Below is a small trained network, with its code and all its weights. Each question gives an input and a class and asks what happens when units are switched off, that is, made to give their printed mean instead of their output.

import numpy as np


def w(rows, s, z=0):
    codes = np.array(rows[::2]) - 128.0
    scale = np.full(codes.shape[1], s)
    scale[-1] = z or s
    return codes * scale


def norm(h):
    return h / np.sqrt((h * h).mean(-1, keepdims=True) + 1e-5)


def f(y):
    return np.maximum(y, 0)


def log_softmax(a):
    a = a - a.max(-1, keepdims=True)
    return a - np.log(np.exp(a).sum(-1, keepdims=True))


def net(x, mask):
    res = np.array(x, float).reshape(1, 3) / 4 @ E
    u = 0
    for l in range(2):
        y = f(norm(res) @ A[l][:, :-1].T + A[l][:, -1])
        res = res + np.where(mask[u : u + 7], y, B[l][:, -1]) @ B[l][:, :-1]
        u += 7
    return log_softmax(norm(res)[-1] @ U[:, :-1].T + U[:, -1])


A, B = {}, {}
E = w([
[168,3,181,123,60,74,221,14,236],'x0',
[203,84,110,63,141,128,169,58,243],'x1',
[133,112,138,102,145,235,100,153,58],'x2',
],0.0026)
A[0] = w([
[104,167,150,159,103,2,167,170,148,47],'L0N1',
[88,203,102,156,131,39,123,163,113,136],'L0N2',
[193,142,89,89,138,135,108,126,167,148],'L0N3',
[131,188,71,95,202,145,105,147,137,112],'L0N4',
[74,163,145,145,125,83,108,137,99,171],'L0N5',
[67,183,117,211,82,37,135,139,170,2],'L0N6',
[105,130,188,96,95,163,125,79,89,79],'L0N7',
],0.0043,0.0032)
B[0] = w([
[58,61,34,138,63,101,124,24,100,194],'L0N1',
[132,94,120,142,165,176,111,69,87,254],'L0N2',
[113,142,95,66,72,142,151,163,142,194],'L0N3',
[188,153,95,96,170,196,119,132,148,240],'L0N4',
[114,137,94,169,115,124,91,101,70,244],'L0N5',
[78,22,28,152,3,101,118,30,42,186],'L0N6',
[105,106,138,136,102,144,140,162,125,159],'L0N7',
],0.0047,0.0032)
A[1] = w([
[118,140,143,157,142,119,141,136,150,53],'L1N1',
[127,130,104,126,82,61,178,77,209,14],'L1N2',
[90,68,174,162,113,77,162,92,134,139],'L1N3',
[119,107,142,120,136,45,168,70,254,2],'L1N4',
[151,58,166,126,64,148,202,86,150,143],'L1N5',
[49,88,151,155,48,130,121,143,83,149],'L1N6',
[109,155,127,203,164,156,80,195,63,40],'L1N7',
],0.0051,0.0016)
B[1] = w([
[99,188,117,110,127,97,121,131,174,128],'L1N1',
[178,172,175,107,104,60,98,129,102,208],'L1N2',
[141,215,102,88,203,187,87,106,116,208],'L1N3',
[241,176,195,56,20,3,136,162,116,210],'L1N4',
[107,132,165,211,200,107,109,88,130,253],'L1N5',
[126,57,93,64,96,152,165,156,196,230],'L1N6',
[119,174,197,178,124,16,167,160,164,251],'L1N7',
],0.0046,0.0047)
U = w([
[48,55,195,148,63,111,202,251,132,8],'0',
[43,58,3,154,64,85,110,21,62,217],'1',
[91,16,193,137,204,232,159,72,196,37],'2',
[83,253,126,207,213,111,73,197,34,98],'3',
[199,172,28,19,173,255,123,157,178,142],'4',
[230,122,203,62,85,17,145,59,171,231],'5',
],0.0075,0.0016)

Each question gives the input, the list of numbers given to net, and the class t.
The units are the neurons (one row each of A and B). Each row of codes is followed by its name. A weight is (code - 128) times the scale printed after its matrix; where a second scale follows, it is the last column's (A, B and U).
mask holds one flag per neuron, layer by layer. A switched-off neuron (its flag False) gives its mean, the last column of its row in B, instead of its output. The means were averaged over made-up inputs and are rounded, as every weight is.
A unit's drop is (log p(t) with every unit on - log p(t) with that unit switched off) / (log p(t) with every unit on - log p(t) with every unit switched off).
The circuit of an input: a set's keep is (log p(t) with only the set's units on - log p(t) with every unit switched off) / (log p(t) with every unit on - log p(t) with every unit switched off). Starting from the 12 units with the biggest drops (on a tie, the unit counted first), units are removed one at a time, each time the one whose removal leaves the highest keep (on an exact tie, the one counted first), for as long as the keep stays at least 0.8.
units of the circuit, in order: the units of the circuit, biggest drop first
top k neurons: the k neurons with the biggest drops, biggest first
drop when u is switched off: that unit's drop, to one decimal
input [-3,5,-4], class 4: units of the circuit, in order : L0N4, L1N7
input [-5,3,2], class 4: units of the circuit, in order : L0N4
input [2,0,-6], class 1: top 3 neurons : L0N6, L0N1, L1N7
input [5,-7,5], class 0: top 2 neurons : L1N6, L0N1
input [1,5,5], class 2: top 4 neurons : L1N4, L1N7, L1N5, L0N1
input [-8,4,0], class 4: top 2 neurons : L0N4, L1N5
input [-6,3,-1], class 4: top 2 neurons : L0N4, L1N5
input [-6,3,3], class 4: top 2 neurons : L0N4, L1N5
input [-2,2,4], class 4: drop when L1N5 is switched off : 0.1
input [5,-1,5], class 2: drop when L1N5 is switched off : 0.1
input [0,-2,2], class 0: drop when L0N4 is switched off : 0.1
input [-3,-7,-5], class 1: drop when L0N6 is switched off : 0.1
